116; 20; 113; 151; 93; 146  k_428
92; 116; 113; 20; 146; 151  k_153
147; 116; 113; 151; 20; 92  k_489
perm: 20; 146; 151; 92; 116; 113 -> k_153
perm: 113; 151; 20; 92; 147; 116 -> k_489
perm: 93; 146; 116; 20; 113; 151 -> k_428
perm: 146; 93; 151; 113; 20; 116 -> k_428
perm: 20; 113; 116; 151; 92; 146 -> k_153
perm: 151; 92; 20; 146; 113; 116 -> k_153
perm: 20; 93; 113; 116; 146; 151 -> k_428

53; 114; 182; 78; 54; 139; 127; 136 -> k_321
115; 122; 48; 76; 65; 126; 72; 137 -> k_619
69; 119; 24; 137; 80; 82; 141; 62 -> k_976
137; 82; 24; 119; 141; 69; 79; 62 -> k_834
perm: 139; 114; 54; 53; 78; 127; 182; 136 -> k_321
perm: 137; 72; 126; 65; 76; 48; 122; 115 -> k_619
perm: 65; 126; 72; 137; 115; 122; 48; 76 -> k_619
perm: 24; 62; 69; 79; 82; 119; 137; 141 -> k_834

85; 150; 123; 117; 124; 133; 69; 168 -> k_594
133; 69; 117; 123; 168; 150; 123; 85 -> k_570
123; 123; 168; 150; 68; 117; 133; 85 -> k_631
perm: 85; 133; 117; 68; 150; 168; 123; 123 -> k_631
perm: 69; 133; 150; 123; 117; 168; 85; 124 -> k_594
perm: 85; 123; 150; 168; 123; 117; 69; 133 -> k_570

128; 77; 82; 76; 137; 108; 90; 50; 93; 90; 93 -> k_166
77; 90; 50; 93; 108; 76; 90; 128; 137; 93; 83 -> k_401
152; 77; 93; 56; 125; 176; 38; 76; 94; 38; 121 -> k_361
82; 50; 109; 93; 93; 90; 128; 77; 76; 90; 137 -> k_610
75; 115; 122; 82; 173; 155; 74; 110; 58; 74; 25 -> k_584
perm: 152; 93; 38; 56; 38; 77; 76; 176; 121; 125; 94 -> k_361
perm: 74; 25; 115; 82; 110; 58; 75; 122; 173; 74; 155 -> k_584
perm: 50; 76; 77; 82; 90; 90; 93; 93; 108; 128; 137 -> k_166
perm: 83; 93; 137; 128; 90; 76; 108; 93; 50; 90; 77 -> k_401
perm: 38; 38; 56; 76; 77; 93; 94; 121; 125; 152; 176 -> k_361
perm: 122; 74; 110; 82; 58; 155; 74; 25; 115; 75; 173 -> k_584

119; 103; 116; 91  k_695
92; 102; 116; 119  k_404
102; 91; 102; 66  k_416
102; 91; 116; 119  k_703
perm: 91; 102; 116; 119 -> k_703
perm: 116; 119; 102; 91 -> k_703

80; 104; 146; 30; 39; 146; 104; 112; 112; 117; 96; 163 = k_246
112; 146; 118; 104; 39; 80; 163; 146; 29; 112; 96; 104 = k_519
112; 96; 104; 80; 163; 104; 39; 146; 118; 30; 146; 112 = k_44
perm: 112; 96; 104; 112; 146; 118; 104; 39; 80; 163; 146; 29 -> k_519
perm: 29; 39; 80; 96; 104; 104; 112; 112; 118; 146; 146; 163 -> k_519
perm: 117; 96; 163; 80; 104; 146; 30; 39; 146; 104; 112; 112 -> k_246
perm: 30; 39; 80; 96; 104; 104; 112; 112; 118; 146; 146; 163 -> k_44

111; 107; 105; 103; 104  k_248
137; 115; 128; 101; 105  k_688
135; 177; 152; 89; 104  k_126
114; 101; 128; 137; 105  k_320
136; 105; 128; 115; 101  k_197
119; 97; 87; 100; 104  k_532
114; 100; 104; 112; 104  k_671
111; 107; 105; 103; 108  k_816
114; 137; 128; 104; 101  k_953
113; 112; 104; 104; 100  k_727
101; 137; 114; 90; 128  k_357
perm: 100; 104; 112; 104; 114 -> k_671
perm: 137; 105; 114; 101; 128 -> k_320
perm: 90; 128; 101; 137; 114 -> k_357
perm: 114; 101; 137; 104; 128 -> k_953
perm: 103; 107; 104; 105; 111 -> k_248
perm: 128; 137; 114; 105; 101 -> k_320
perm: 105; 101; 128; 115; 137 -> k_688

123; 92; 69; 102; 133; 100; 61; 151; 78; 120; 89; 62; 102; 129; 80; 67; 64; 145; 112; 87; 116; 115; 67; 60; 142; 119; 63; 124; 105; 63; 84; 100; 110; 114; 121; 84; 105; 82; 45; 117; 105; 74; 50; 133; 100; 126; 85; 71; 132; 101; 140; 54; 102; 74; 50; 157; 69; 93; 46 -> k_167
101; 102; 100; 110; 64; 62; 114; 100; 133; 80; 50; 100; 112; 119; 69; 84; 151; 123; 61; 60; 102; 74; 74; 63; 124; 126; 93; 92; 105; 145; 140; 115; 45; 78; 89; 54; 142; 129; 84; 116; 117; 67; 157; 71; 69; 67; 120; 85; 105; 102; 50; 86; 63; 132; 105; 121; 133; 82; 46 -> k_961
117; 114; 94; 112; 104; 110; 96; 125; 102; 121; 103; 95; 89; 123; 91; 84; 94; 119; 88; 110; 112; 102; 90; 91; 117; 99; 84; 112; 106; 85; 86; 90; 121; 107; 101; 97; 106; 101; 85; 111; 95; 89; 88; 112; 103; 104; 94; 95; 122; 98; 98; 79; 99; 94; 91; 109; 98; 86; 107 -> k_657
124; 94; 74; 89; 128; 107; 75; 133; 76; 125; 109; 68; 97; 121; 84; 60; 79; 139; 103; 95; 107; 115; 60; 70; 147; 112; 59; 125; 105; 57; 73; 100; 139; 119; 107; 93; 118; 78; 54; 130; 103; 79; 58; 132; 101; 125; 88; 82; 125; 89; 124; 58; 107; 72; 45; 131; 77; 97; 64 -> k_98
117; 94; 64; 88; 123; 103; 57; 147; 73; 124; 100; 67; 100; 129; 82; 74; 76; 129; 120; 81; 104; 123; 57; 49; 144; 123; 48; 125; 100; 76; 82; 105; 113; 112; 122; 78; 132; 88; 51; 120; 112; 72; 45; 122; 101; 142; 83; 67; 125; 93; 155; 63; 105; 81; 36; 169; 65; 100; 52 -> k_382
117; 114; 94; 112; 104; 110; 96; 125; 102; 101; 103; 95; 89; 113; 91; 84; 94; 119; 88; 110; 112; 102; 90; 91; 117; 99; 84; 112; 106; 85; 86; 90; 121; 107; 101; 97; 106; 101; 85; 111; 95; 89; 88; 112; 103; 104; 94; 95; 110; 98; 98; 79; 99; 94; 91; 109; 98; 86; 107 -> k_419
perm: 107; 117; 114; 94; 112; 104; 110; 96; 125; 102; 101; 103; 95; 89; 113; 91; 84; 94; 119; 88; 110; 112; 102; 90; 91; 117; 99; 84; 112; 106; 85; 86; 90; 121; 107; 101; 97; 106; 101; 85; 111; 95; 89; 88; 112; 103; 104; 94; 95; 110; 98; 98; 79; 99; 94; 91; 109; 98; 86 -> k_419
perm: 83; 117; 82; 45; 81; 93; 122; 57; 74; 72; 105; 81; 112; 120; 94; 104; 124; 63; 125; 67; 73; 48; 132; 49; 64; 88; 52; 82; 123; 78; 125; 120; 88; 65; 76; 103; 129; 113; 147; 122; 76; 100; 100; 100; 101; 67; 123; 105; 142; 144; 57; 129; 112; 36; 123; 100; 51; 169; 155 -> k_382
perm: 101; 140; 54; 102; 74; 50; 157; 69; 93; 46; 123; 92; 69; 102; 133; 100; 61; 151; 78; 120; 89; 62; 102; 129; 80; 67; 64; 145; 112; 87; 116; 115; 67; 60; 142; 119; 63; 124; 105; 63; 84; 100; 110; 114; 121; 84; 105; 82; 45; 117; 105; 74; 50; 133; 100; 126; 85; 71; 132 -> k_167

72; 137; 69; 152; 97; 25; 99; 88; 84; 93; 36; 143 = k_157
74; 137; 67; 150; 97; 26; 98; 88; 84; 93; 40; 143 = k_129
81; 135; 74; 132; 97; 35; 100; 86; 84; 87; 40; 143 = k_176
95; 134; 83; 94; 100; 55; 100; 83; 84; 68; 40; 140 = k_40
82; 133; 79; 124; 97; 40; 88; 92; 84; 93; 40; 143 = k_601
97; 25; 88; 36; 84; 143; 93; 69; 100; 152; 137; 72 = k_74
134; 92; 23; 20; 67; 75; 103; 143; 92; 84; 89; 156 = k_924
82; 135; 75; 125; 97; 39; 92; 89; 84; 93; 43; 143 = k_19
84; 135; 143; 92; 23; 20; 92; 67; 89; 75; 103; 156 = k_565
67; 135; 74; 156; 92; 23; 89; 92; 84; 103; 20; 143 = k_503
perm: 92; 103; 89; 143; 156; 23; 20; 74; 92; 84; 67; 135 -> k_503
perm: 143; 81; 135; 74; 132; 97; 35; 100; 86; 84; 87; 40 -> k_176
perm: 40; 55; 68; 83; 83; 84; 94; 95; 100; 100; 134; 140 -> k_40
perm: 143; 67; 135; 74; 156; 92; 23; 89; 92; 84; 103; 20 -> k_503
perm: 25; 36; 69; 72; 84; 88; 93; 97; 99; 137; 143; 152 -> k_157
perm: 156; 103; 75; 89; 67; 92; 20; 23; 92; 143; 135; 84 -> k_565
perm: 35; 40; 74; 81; 84; 86; 87; 97; 100; 132; 135; 143 -> k_176

42; 140; 88; 78; 71; 123; 121; 46; 166; 145; 93; 107; 98; 95; 102; 113; 139; 86; 147; 66; 79; 40; 118; 90; 42; 101; 69; 87; 90; 149; 111; 97; 66; 139 = k_907
69; 87; 140; 66; 91; 113; 71; 101; 118; 93; 145; 86; 107; 166; 42; 102; 122; 42; 87; 46; 79; 97; 95; 66; 139; 90; 78; 149; 147; 40; 111; 123; 139; 98 = k_895
71; 90; 98; 113; 87; 147; 79; 66; 40; 107; 41; 140; 166; 97; 91; 149; 78; 123; 122; 87; 69; 139; 118; 102; 145; 111; 101; 66; 86; 42; 93; 95; 139; 46 = k_948
perm: 40; 42; 42; 46; 66; 66; 69; 71; 78; 79; 86; 87; 88; 90; 90; 93; 95; 97; 98; 101; 102; 107; 111; 113; 118; 121; 123; 139; 139; 140; 145; 147; 149; 166 -> k_907
perm: 46; 139; 95; 93; 42; 86; 66; 101; 111; 145; 102; 118; 139; 69; 87; 122; 123; 78; 149; 91; 97; 166; 140; 41; 107; 40; 66; 79; 147; 87; 113; 98; 90; 71 -> k_948
perm: 66; 139; 42; 140; 88; 78; 71; 123; 121; 46; 166; 145; 93; 107; 98; 95; 102; 113; 139; 86; 147; 66; 79; 40; 118; 90; 42; 101; 69; 87; 90; 149; 111; 97 -> k_907
perm: 139; 118; 102; 145; 111; 101; 66; 86; 42; 93; 95; 139; 46; 71; 90; 98; 113; 87; 147; 79; 66; 40; 107; 41; 140; 166; 97; 91; 149; 78; 123; 122; 87; 69 -> k_948
perm: 91; 145; 97; 78; 95; 42; 102; 140; 147; 149; 87; 42; 166; 93; 118; 69; 139; 113; 101; 66; 139; 122; 111; 123; 90; 46; 66; 87; 40; 71; 79; 107; 98; 86 -> k_895
perm: 98; 69; 87; 140; 66; 91; 113; 71; 101; 118; 93; 145; 86; 107; 166; 42; 102; 122; 42; 87; 46; 79; 97; 95; 66; 139; 90; 78; 149; 147; 40; 111; 123; 139 -> k_895

120; 105; 133; 107; 102; 149; 90; 101; 101; 73 : k_666
154; 118; 115; 125; 115; 102; 119; 125; 124; 119 : k_677
150; 120; 90; 107; 73; 101; 102; 105; 133; 101 : k_992
90; 101; 102; 120; 133; 101; 73; 105; 107; 151 : k_469
120; 105; 133; 107; 102; 149; 90; 101; 116; 128 : k_766
perm: 133; 102; 90; 73; 107; 101; 149; 105; 101; 120 -> k_666
perm: 149; 102; 128; 107; 133; 116; 120; 105; 90; 101 -> k_766
perm: 101; 133; 105; 102; 101; 73; 107; 90; 120; 150 -> k_992

37; 55; 31; 133; 133; 173; 121; 119; 144; 74; 87; 129; 163; 150; 136; 96; 44; 27; 58; 106; 61; 35; 147; 154 -> k_127
96; 136; 121; 74; 147; 154; 106; 54; 45; 35; 129; 133; 173; 119; 58; 150; 61; 144; 133; 27; 31; 87; 163; 37 -> k_435
38; 84; 69; 128; 54; 88; 59; 138; 71; 92; 114; 53; 85; 145; 145; 57; 69; 87; 116; 105; 150; 172; 68; 28 -> k_14
106; 154; 119; 35; 121; 74; 58; 133; 44; 37; 133; 27; 31; 144; 96; 54; 136; 147; 129; 173; 150; 87; 61; 163 -> k_279
70; 54; 102; 65; 100; 158; 125; 107; 162; 175; 54; 32; 52; 126; 125; 52; 70; 51; 71; 45; 132; 40; 92; 135 -> k_135
perm: 147; 154; 37; 55; 31; 133; 133; 173; 121; 119; 144; 74; 87; 129; 163; 150; 136; 96; 44; 27; 58; 106; 61; 35 -> k_127
perm: 37; 133; 27; 31; 144; 96; 54; 136; 147; 129; 173; 150; 87; 61; 163; 106; 154; 119; 35; 121; 74; 58; 133; 44 -> k_279
perm: 27; 31; 35; 37; 44; 55; 58; 61; 74; 87; 96; 106; 119; 121; 129; 133; 133; 136; 144; 147; 150; 154; 163; 173 -> k_127
perm: 44; 37; 133; 27; 31; 144; 96; 54; 136; 147; 129; 173; 150; 87; 61; 163; 106; 154; 119; 35; 121; 74; 58; 133 -> k_279
perm: 35; 150; 133; 61; 147; 27; 119; 121; 58; 31; 44; 136; 37; 74; 173; 96; 129; 163; 133; 87; 154; 144; 106; 54 -> k_279

61; 141; 47; 100; 82; 135; 117; 111; 99 -> k_379
131; 112; 119; 104; 117; 164; 66; 100; 68 -> k_814
100; 117; 131; 68; 66; 104; 118; 164; 112 -> k_354
140; 127; 69; 114; 54; 79; 85; 133; 66 -> k_138
71; 112; 116; 57; 146; 66; 97; 138; 82 -> k_769
99; 111; 117; 61; 82; 99; 135; 141; 47 -> k_72
87; 137; 66; 115; 75; 43; 110; 112; 130 -> k_683
167; 75; 105; 97; 123; 107; 102; 52; 95 -> k_199
82; 97; 67; 138; 116; 112; 71; 57; 146 -> k_223
130; 87; 137; 75; 112; 66; 115; 110; 42 -> k_4
perm: 104; 131; 100; 112; 117; 119; 66; 164; 68 -> k_814
perm: 42; 66; 75; 87; 110; 112; 115; 130; 137 -> k_4
perm: 82; 135; 111; 141; 99; 47; 99; 61; 117 -> k_72
perm: 67; 138; 116; 112; 71; 57; 146; 82; 97 -> k_223
perm: 100; 68; 131; 112; 119; 104; 117; 164; 66 -> k_814
perm: 66; 68; 100; 104; 112; 117; 118; 131; 164 -> k_354

184; 133; 42; 58; 131  k_712
61; 98; 92; 127; 65  k_337
154; 38; 12; 99; 157  k_744
92; 62; 65; 127; 98  k_472
159; 145; 168; 141; 99  k_578
116; 95; 42; 154; 20  k_277
perm: 65; 127; 92; 98; 61 -> k_337
perm: 42; 58; 131; 133; 184 -> k_712
perm: 98; 65; 92; 62; 127 -> k_472

101; 61; 192; 73; 126 : k_910
102; 60; 192; 72; 125 : k_805
192; 60; 101; 125; 72 : k_518
102; 61; 192; 72; 126 : k_491
101; 74; 125; 192; 61 : k_155
61; 125; 101; 192; 73 : k_202
perm: 192; 101; 74; 61; 125 -> k_155
perm: 125; 192; 60; 102; 72 -> k_805
perm: 61; 73; 101; 126; 192 -> k_910
perm: 73; 61; 125; 101; 192 -> k_202
perm: 101; 72; 192; 125; 60 -> k_518
perm: 61; 192; 102; 126; 72 -> k_491

84; 77; 158; 122; 77; 45; 161 : k_124
76; 161; 45; 84; 122; 77; 158 : k_913
122; 157; 77; 84; 45; 76; 161 : k_297
perm: 45; 76; 77; 84; 122; 157; 161 -> k_297
perm: 161; 45; 77; 122; 158; 77; 84 -> k_124
perm: 158; 77; 122; 84; 45; 161; 76 -> k_913
perm: 84; 161; 158; 122; 77; 45; 76 -> k_913
perm: 158; 122; 77; 45; 161; 84; 77 -> k_124
perm: 77; 161; 122; 45; 84; 158; 77 -> k_124
perm: 122; 77; 158; 76; 161; 45; 84 -> k_913

97; 24; 137; 65; 51; 101; 18; 7; 65 : k_632
102; 137; 7; 65; 65; 51; 18; 97; 24 : k_761
108; 111; 155; 148; 103; 179; 83; 158; 100 : k_813
perm: 24; 102; 137; 7; 65; 65; 51; 18; 97 -> k_761
perm: 65; 102; 97; 7; 51; 65; 18; 137; 24 -> k_761
perm: 65; 7; 18; 101; 51; 65; 137; 24; 97 -> k_632
perm: 83; 100; 103; 108; 111; 148; 155; 158; 179 -> k_813

57; 90; 65; 114; 150; 149; 45; 98; 53; 190; 149; 18; 142; 26; 53; 56; 46; 155; 139; 52; 146; 62; 135; 106; 148; 157; 59; 30; 49; 141 = k_957
48; 140; 110; 147; 153; 159; 97; 65; 142; 60; 124; 150; 35; 147; 125; 22; 48; 192; 142; 139; 118; 103; 151; 24; 11; 57; 91; 162; 155; 54 = k_33
153; 159; 110; 192; 125; 48; 142; 162; 118; 54; 57; 150; 65; 148; 139; 103; 151; 22; 24; 124; 35; 140; 60; 97; 11; 91; 142; 155; 147; 48 = k_3
125; 100; 150; 73; 51; 46; 141; 94; 158; 16; 54; 180; 56; 166; 142; 152; 139; 67; 57; 148; 56; 129; 58; 99; 56; 41; 122; 167; 135; 51 = k_445
26; 90; 148; 57; 53; 157; 142; 49; 150; 56; 98; 190; 65; 155; 149; 135; 18; 53; 146; 114; 59; 52; 149; 46; 139; 30; 62; 45; 140; 106 = k_975
perm: 141; 49; 30; 59; 157; 148; 106; 135; 62; 146; 52; 139; 155; 46; 56; 53; 26; 142; 18; 149; 190; 53; 98; 45; 149; 150; 114; 65; 90; 57 -> k_957
perm: 141; 98; 135; 65; 149; 26; 155; 57; 148; 114; 53; 146; 53; 142; 59; 149; 30; 49; 62; 56; 18; 150; 139; 157; 52; 90; 45; 46; 106; 190 -> k_957
perm: 97; 11; 91; 142; 155; 147; 48; 153; 159; 110; 192; 125; 48; 142; 162; 118; 54; 57; 150; 65; 148; 139; 103; 151; 22; 24; 124; 35; 140; 60 -> k_3

